Below is a small trained network, with its code and all its weights. Each question gives an input and a class and asks what happens when units are switched off, that is, made to give their printed mean instead of their output.

import numpy as np


def w(rows, s, z=0):
    codes = np.array(rows[::2]) - 128.0
    scale = np.full(codes.shape[1], s)
    scale[-1] = z or s
    return codes * scale


def f(y):
    return y / 2 * (1 + np.tanh(0.7978845608 * (y + 0.044715 * y**3)))


def log_softmax(a):
    a = a - a.max(-1, keepdims=True)
    return a - np.log(np.exp(a).sum(-1, keepdims=True))


def net(x, mask):
    res = np.array(x, float).reshape(1, 3) / 4 @ E
    y = f(res @ A[0][:, :-1].T + A[0][:, -1])
    res = res + np.where(mask, y, B[0][:, -1]) @ B[0][:, :-1]
    return log_softmax(res[-1] @ U[:, :-1].T + U[:, -1])


A, B = {}, {}
E = w([
[79,96,159,23,170,189,232,104,134,181,30],'x0',
[109,33,142,195,25,181,130,80,10,170,151],'x1',
[155,161,114,63,201,254,101,129,134,171,250],'x2',
],0.013)
A[0] = w([
[176,162,84,38,153,138,157,176,175,162,142,107],'n0',
[131,191,160,46,216,163,138,116,185,144,127,116],'n1',
[79,109,156,68,148,125,173,77,95,152,198,107],'n2',
[151,137,123,149,85,159,192,127,178,121,147,128],'n3',
[125,65,133,109,181,38,130,174,70,87,59,60],'n4',
[50,69,232,60,138,213,236,126,120,177,10,160],'n5',
[173,156,98,87,159,219,89,114,94,215,254,98],'n6',
[86,102,168,10,186,188,148,89,138,181,131,128],'n7',
[106,86,121,127,112,205,118,69,82,191,129,226],'n8',
[65,89,218,68,118,159,249,119,126,136,71,8],'n9',
[26,149,179,62,88,146,183,78,133,229,67,88],'n10',
[97,83,178,175,103,54,92,116,148,107,127,149],'n11',
[176,237,84,104,180,53,149,140,200,55,99,179],'n12',
[100,215,92,70,173,186,165,105,199,133,64,119],'n13',
],0.0083,0.015)
B[0] = w([
[181,97,120,119,70,96,108,94,95,154,118,175],'n0',
[209,118,115,118,31,78,153,87,101,159,115,197],'n1',
[182,126,56,89,130,166,107,90,94,167,85,158],'n2',
[114,117,131,143,130,126,125,143,119,138,89,129],'n3',
[112,144,156,97,117,186,56,213,137,116,150,153],'n4',
[139,184,177,76,117,219,59,216,168,155,154,251],'n5',
[40,166,200,139,225,183,133,254,190,101,145,212],'n6',
[152,127,44,141,72,97,122,94,66,215,77,209],'n7',
[75,74,148,162,134,71,218,56,109,71,185,222],'n8',
[19,79,139,228,231,46,224,115,158,46,232,174],'n9',
[130,171,144,153,188,147,74,185,196,78,141,188],'n10',
[178,86,102,116,96,100,150,30,81,45,95,183],'n11',
[36,157,209,141,201,203,109,223,193,107,186,222],'n12',
[186,126,42,123,66,94,179,104,93,127,126,192],'n13',
],0.0094,0.024)
U = w([
[68,167,120,148,210,80,206,147,187,65,130,198],'0',
[104,176,127,95,173,233,100,185,166,181,128,5],'1',
[218,129,10,101,78,5,196,2,36,205,68,241],'2',
],0.009,0.0015)

Each question gives the input, the list of numbers given to net, and the class t.
The units are the neurons (one row each of A and B). Each row of codes is followed by its name. A weight is (code - 128) times the scale printed after its matrix; where a second scale follows, it is the last column's (A, B and U).
mask holds one flag per neuron, in row order. A switched-off neuron (its flag False) gives its mean, the last column of its row in B, instead of its output. The means were averaged over made-up inputs and are rounded, as every weight is.
A unit's drop is (log p(t) with every unit on - log p(t) with that unit switched off) / (log p(t) with every unit on - log p(t) with every unit switched off).
The circuit of an input: a set's keep is (log p(t) with only the set's units on - log p(t) with every unit switched off) / (log p(t) with every unit on - log p(t) with every unit switched off). Starting from the 12 units with the biggest drops (on a tie, the unit counted first), units are removed one at a time, each time the one whose removal leaves the highest keep (on an exact tie, the one counted first), for as long as the keep stays at least 0.8.
units of the circuit, in order: the units of the circuit, biggest drop first
unit that matters most: the unit with the biggest drop
top k neurons: the k neurons with the biggest drops, biggest first
drop when u is switched off: that unit's drop, to one decimal
input [0,5,1], class 0: units of the circuit, in order : [n8]
input [7,-4,1], class 2: top 3 neurons : [n13; n1; n7]
input [5,-5,-6], class 1: top 3 neurons : [n5; n8; n4]
input [-7,4,8], class 0: top 2 neurons : [n5; n8]
input [8,-8,5], class 2: top 2 neurons : [n1; n13]
input [-3,-7,1], class 1: top 4 neurons : [n12; n8; n9; n11]
input [-5,7,7], class 0: top 2 neurons : [n8; n5]
input [-6,4,6], class 0: top 2 neurons : [n5; n8]
input [6,0,-2], class 1: top 3 neurons : [n5; n11; n7]
input [-1,1,5], class 0: top 2 neurons : [n5; n6]
input [-8,-5,1], class 1: top 4 neurons : [n8; n9; n12; n13]
input [-5,5,7], class 0: top 2 neurons : [n5; n8]
input [-3,3,0], class 2: top 2 neurons : [n12; n6]
input [-1,6,8], class 0: top 2 neurons : [n8; n6]
input [2,-8,3], class 2: top neuron : [n1]
input [-6,-8,4], class 1: top 2 neurons : [n8; n9]
input [1,-3,4], class 2: drop when n1 is switched off : 0.3
input [4,-7,-5], class 1: drop when n8 is switched off : 0.1
input [3,-4,6], class 2: drop when n9 is switched off : 0.0
input [5,-6,-1], class 1: unit that matters most : n12
input [6,-6,-1], class 1: drop when n5 is switched off : 1.8
